Below is a small trained network, with its code and all its weights. Each question gives an input and a class and asks what happens when units are switched off, that is, made to give their printed mean instead of their output.

import numpy as np


def w(rows, s, z=0):
    codes = np.array(rows[::2]) - 128.0
    scale = np.full(codes.shape[1], s)
    scale[-1] = z or s
    return codes * scale


def norm(h):
    return h / np.sqrt((h * h).mean(-1, keepdims=True) + 1e-5)


def f(y):
    return np.maximum(y, 0)


def log_softmax(a):
    a = a - a.max(-1, keepdims=True)
    return a - np.log(np.exp(a).sum(-1, keepdims=True))


def net(x, mask):
    res = np.array(x, float).reshape(1, 5) / 4 @ E
    u = 0
    for l in range(2):
        y = f(norm(res) @ A[l][:, :-1].T + A[l][:, -1])
        res = res + np.where(mask[u : u + 8], y, B[l][:, -1]) @ B[l][:, :-1]
        u += 8
    return log_softmax(norm(res)[-1] @ U[:, :-1].T + U[:, -1])


A, B = {}, {}
E = w([
[129,107,22,249,208,32,27,124,142],'x0',
[154,136,118,146,135,134,140,137,122],'x1',
[239,5,71,117,114,139,43,89,108],'x2',
[122,123,135,143,128,135,131,121,118],'x3',
[54,41,62,60,183,213,227,120,114],'x4',
],0.003)
A[0] = w([
[143,96,58,115,122,151,104,70,81,4],'0.n0',
[52,202,49,176,220,62,134,167,147,70],'0.n1',
[139,78,118,4,133,221,222,123,105,94],'0.n2',
[168,114,89,101,192,99,100,76,156,81],'0.n3',
[144,63,106,118,169,148,154,204,123,137],'0.n4',
[223,143,196,77,53,76,92,120,94,160],'0.n5',
[157,163,94,197,170,86,38,120,205,178],'0.n6',
[77,243,229,152,127,104,141,140,168,200],'0.n7',
],0.0041,0.0035)
B[0] = w([
[68,66,77,63,145,122,134,158,136,144],'0.n0',
[112,137,200,148,181,181,120,83,181,221],'0.n1',
[144,225,90,186,125,54,28,114,92,221],'0.n2',
[154,41,85,95,100,112,204,145,118,159],'0.n3',
[95,90,157,129,115,93,124,125,121,171],'0.n4',
[155,96,254,201,187,170,139,80,189,220],'0.n5',
[45,192,67,24,110,198,129,125,43,245],'0.n6',
[158,93,112,126,80,61,253,194,39,255],'0.n7',
],0.0047,0.0051)
A[1] = w([
[89,219,147,173,91,131,142,160,71,122],'1.n0',
[157,134,167,129,148,245,103,106,187,141],'1.n1',
[116,166,93,106,112,122,115,106,104,166],'1.n2',
[74,150,192,127,147,128,154,121,147,253],'1.n3',
[155,134,71,78,112,176,2,57,82,42],'1.n4',
[139,8,126,131,129,137,131,127,165,174],'1.n5',
[78,125,79,145,167,106,170,126,123,167],'1.n6',
[57,115,157,168,166,132,109,105,191,137],'1.n7',
],0.0063,0.0026)
B[1] = w([
[140,91,62,67,136,117,73,114,126,253],'1.n0',
[45,137,68,176,186,178,142,109,253,168],'1.n1',
[83,131,126,95,148,116,79,148,58,190],'1.n2',
[163,53,108,178,133,164,51,98,173,232],'1.n3',
[215,108,205,151,28,84,222,168,139,237],'1.n4',
[55,239,113,94,182,129,122,145,125,176],'1.n5',
[120,173,134,149,155,158,104,116,172,219],'1.n6',
[171,162,202,148,113,134,156,104,175,166],'1.n7',
],0.0054,0.0059)
U = w([
[204,91,174,115,19,67,182,163,86,152],'0',
[50,141,2,70,155,108,109,151,55,5],'1',
[121,125,162,171,180,180,134,85,231,241],'2',
],0.008,0.00017)

Each question gives the input, the list of numbers given to net, and the class t.
The units are the neurons (one row each of A and B). Each row of codes is followed by its name. A weight is (code - 128) times the scale printed after its matrix; where a second scale follows, it is the last column's (A, B and U).
mask holds one flag per neuron, layer by layer. A switched-off neuron (its flag False) gives its mean, the last column of its row in B, instead of its output. The means were averaged over made-up inputs and are rounded, as every weight is.
A unit's drop is (log p(t) with every unit on - log p(t) with that unit switched off) / (log p(t) with every unit on - log p(t) with every unit switched off).
The circuit of an input: a set's keep is (log p(t) with only the set's units on - log p(t) with every unit switched off) / (log p(t) with every unit on - log p(t) with every unit switched off). Starting from the 12 units with the biggest drops (on a tie, the unit counted first), units are removed one at a time, each time the one whose removal leaves the highest keep (on an exact tie, the one counted first), for as long as the keep stays at least 0.8.
units of the circuit, in order: the units of the circuit, biggest drop first
top k neurons: the k neurons with the biggest drops, biggest first
k most important neurons of layer l: the k neurons of layer l with the biggest drops, biggest first
drop of u: that unit's drop, to one decimal
input [0,-2,2,7,7], class 0: units of the circuit, in order	[0.n2; 1.n4; 0.n7]
input [4,8,5,2,-1], class 0: top neuron	[1.n4]
input [5,4,-7,2,-3], class 1: 2 most important neurons of layer 0	[0.n7; 0.n6]
input [8,0,1,2,0], class 0: top 3 neurons	[1.n4; 0.n7; 0.n6]
input [-8,-2,0,-7,6], class 1: 2 most important neurons of layer 1	[1.n2; 1.n0]
input [1,7,-3,6,-8], class 1: units of the circuit, in order	[0.n6; 1.n0]
input [-5,2,-1,-5,1], class 1: top 3 neurons	[0.n2; 1.n4; 1.n0]
input [-2,-8,1,-2,4], class 0: 2 most important neurons of layer 0	[0.n2; 0.n7]
input [8,-5,7,5,-4], class 0: units of the circuit, in order	[1.n4; 0.n6]
input [4,-8,0,1,7], class 2: units of the circuit, in order	[0.n7; 1.n7]
input [-8,-1,-5,5,2], class 1: top 2 neurons	[1.n4; 0.n2]
input [-1,-5,6,5,7], class 0: units of the circuit, in order	[1.n4; 0.n2]
input [3,8,-8,-4,-3], class 1: 2 most important neurons of layer 0	[0.n7; 0.n5]
input [-1,-2,-6,6,1], class 1: top 4 neurons	[1.n4; 0.n5; 0.n7; 1.n0]
input [7,-2,-6,2,5], class 2: units of the circuit, in order	[0.n1]
input [7,8,-8,2,-5], class 1: top 3 neurons	[0.n6; 0.n7; 0.n5]
input [8,-4,-4,-8,2], class 2: 2 most important neurons of layer 0	[0.n1; 0.n2]
input [-7,-1,-4,8,5], class 1: units of the circuit, in order	[0.n2; 1.n4]
input [6,4,1,-1,-1], class 0: 2 most important neurons of layer 0	[0.n7; 0.n6]
input [4,8,-2,-3,-8], class 1: units of the circuit, in order	[0.n6]
input [-8,3,4,-4,-7], class 2: units of the circuit, in order	[0.n5; 1.n1]
input [0,-1,-4,-2,-1], class 0: top 4 neurons	[0.n7; 0.n6; 0.n2; 1.n5]
input [-5,6,-6,-8,6], class 1: top 2 neurons	[0.n2; 1.n4]
input [7,1,-7,4,-7], class 1: drop of 0.n6	0.3
input [4,3,-2,-6,8], class 2: drop of 1.n0	0.0
input [-6,-8,5,8,-3], class 2: drop of 0.n5	0.5
